Below is a small trained network, with its code and all its weights. Each question gives an input and a class and asks what happens when units are switched off, that is, made to give their printed mean instead of their output.

import numpy as np


def w(rows, s, z=0):
    codes = np.array(rows[::2]) - 128.0
    scale = np.full(codes.shape[1], s)
    scale[-1] = z or s
    return codes * scale


def f(y):
    return y / 2 * (1 + np.tanh(0.7978845608 * (y + 0.044715 * y**3)))


def log_softmax(a):
    a = a - a.max(-1, keepdims=True)
    return a - np.log(np.exp(a).sum(-1, keepdims=True))


def net(x, mask):
    res = np.array(x, float).reshape(1, 7) / 4 @ E
    y = f(res @ A[0][:, :-1].T + A[0][:, -1])
    res = res + np.where(mask, y, B[0][:, -1]) @ B[0][:, :-1]
    return log_softmax(res[-1] @ U[:, :-1].T + U[:, -1])


A, B = {}, {}
E = w([
[126,125,131,126,127,126,128,125,128,125],'x0',
[131,125,127,128,128,126,127,128,123,127],'x1',
[129,127,130,126,131,130,127,128,130,130],'x2',
[7,238,35,183,202,13,9,249,152,16],'x3',
[124,128,136,126,126,124,126,127,127,126],'x4',
[138,223,238,240,255,218,215,133,15,68],'x5',
[248,225,111,48,200,62,197,14,232,17],'x6',
],0.0041)
A[0] = w([
[130,186,199,209,212,172,171,139,52,93,148],'N0',
[109,51,6,22,23,34,43,150,233,172,177],'N1',
[13,66,132,238,67,179,53,239,27,211,117],'N2',
[119,57,17,34,23,46,59,138,224,159,180],'N3',
[117,59,14,38,20,53,51,128,222,159,186],'N4',
[131,81,49,56,47,72,78,126,202,167,184],'N5',
[35,236,39,178,215,31,22,227,155,18,91],'N6',
[248,43,234,51,75,235,228,6,113,209,9],'N7',
[128,200,201,225,223,178,186,145,39,78,143],'N8',
[135,198,190,227,226,187,173,136,40,85,146],'N9',
[219,232,106,57,201,58,172,48,223,28,95],'N10',
[15,253,21,201,226,12,14,238,162,15,68],'N11',
[129,197,204,223,225,182,180,144,46,82,149],'N12',
[216,227,103,60,201,63,167,42,220,30,89],'N13',
[121,212,216,236,246,186,174,142,28,58,138],'N14',
[130,200,198,227,232,186,177,143,39,81,144],'N15',
[17,70,142,225,64,174,52,244,17,214,123],'N16',
[224,221,108,64,195,62,170,47,218,30,86],'N17',
[192,197,105,75,178,94,168,45,203,50,115],'N18',
],0.0039,0.0014)
B[0] = w([
[101,181,178,90,96,91,99,78,175,94,189],'N0',
[104,204,213,71,73,57,94,61,207,70,215],'N1',
[56,19,43,93,240,161,61,229,31,93,208],'N2',
[111,201,206,75,77,62,113,72,203,84,204],'N3',
[115,206,200,72,88,64,111,73,201,82,205],'N4',
[110,182,181,91,94,84,112,81,186,90,179],'N5',
[244,166,59,243,41,233,246,64,102,248,236],'N6',
[242,147,27,244,42,241,246,66,67,247,226],'N7',
[98,184,191,80,82,74,98,72,188,82,204],'N8',
[97,188,187,73,89,76,95,73,190,86,201],'N9',
[62,26,48,96,217,161,63,212,35,94,204],'N10',
[254,175,46,250,30,236,248,62,116,243,254],'N11',
[98,182,189,85,81,75,100,74,184,81,202],'N12',
[63,27,41,100,220,158,66,222,35,100,201],'N13',
[96,199,199,69,75,65,94,67,207,74,219],'N14',
[101,186,191,81,76,69,94,72,193,81,205],'N15',
[52,20,43,90,233,161,55,229,34,95,209],'N16',
[57,31,46,101,223,154,73,218,30,99,199],'N17',
[90,74,78,105,179,149,90,180,68,115,180],'N18',
],0.0048,0.0062)
U = w([
[54,247,254,12,45,4,42,24,255,10,248],'0',
[250,173,35,251,15,244,249,36,83,246,36],'1',
[7,5,39,35,248,129,10,247,8,31,46],'2',
],0.0053,0.0011)

Each question gives the input, the list of numbers given to net, and the class t.
The units are the neurons (one row each of A and B). Each row of codes is followed by its name. A weight is (code - 128) times the scale printed after its matrix; where a second scale follows, it is the last column's (A, B and U).
mask holds one flag per neuron, in row order. A switched-off neuron (its flag False) gives its mean, the last column of its row in B, instead of its output. The means were averaged over made-up inputs and are rounded, as every weight is.
A unit's drop is (log p(t) with every unit on - log p(t) with that unit switched off) / (log p(t) with every unit on - log p(t) with every unit switched off).
The circuit of an input: a set's keep is (log p(t) with only the set's units on - log p(t) with every unit switched off) / (log p(t) with every unit on - log p(t) with every unit switched off). Starting from the 12 units with the biggest drops (on a tie, the unit counted first), units are removed one at a time, each time the one whose removal leaves the highest keep (on an exact tie, the one counted first), for as long as the keep stays at least 0.8.
circuit, biggest first: the units of the circuit, biggest drop first
most important unit: the unit with the biggest drop
top k neurons: the k neurons with the biggest drops, biggest first
drop of u: that unit's drop, to one decimal
input [-1,-5,-3,5,2,3,0], class 1: circuit, biggest first	(N11)
input [3,-3,-3,1,-3,1,-3], class 2: top 2 neurons	(N7 N11)
input [-2,2,3,7,-6,6,7], class 1: top 2 neurons	(N11 N6)
input [3,7,-4,7,0,0,6], class 1: top 2 neurons	(N11 N6)
input [3,-4,-5,8,-7,7,-3], class 1: top 2 neurons	(N11 N6)
input [7,-4,-5,8,-2,-5,7], class 1: top 2 neurons	(N11 N6)
input [-3,5,-6,7,-7,-8,-8], class 0: top 4 neurons	(N1 N3 N4 N5)
input [4,7,1,6,-4,6,-5], class 0: top 3 neurons	(N14 N7 N15)
input [-1,1,5,8,-5,-3,-7], class 1: top 2 neurons	(N11 N6)
input [3,0,1,-6,-5,6,6], class 0: top 3 neurons	(N11 N6 N14)
input [-2,0,3,6,-5,7,-5], class 0: drop of N8	0.1
input [-4,7,8,5,3,-3,5], class 1: drop of N11	0.7
input [-3,4,-4,3,5,1,3], class 1: drop of N2	0.3
input [3,3,1,-7,-4,-2,8], class 2: drop of N6	0.2
input [-3,1,0,2,-6,-1,3], class 2: most important unit	N7
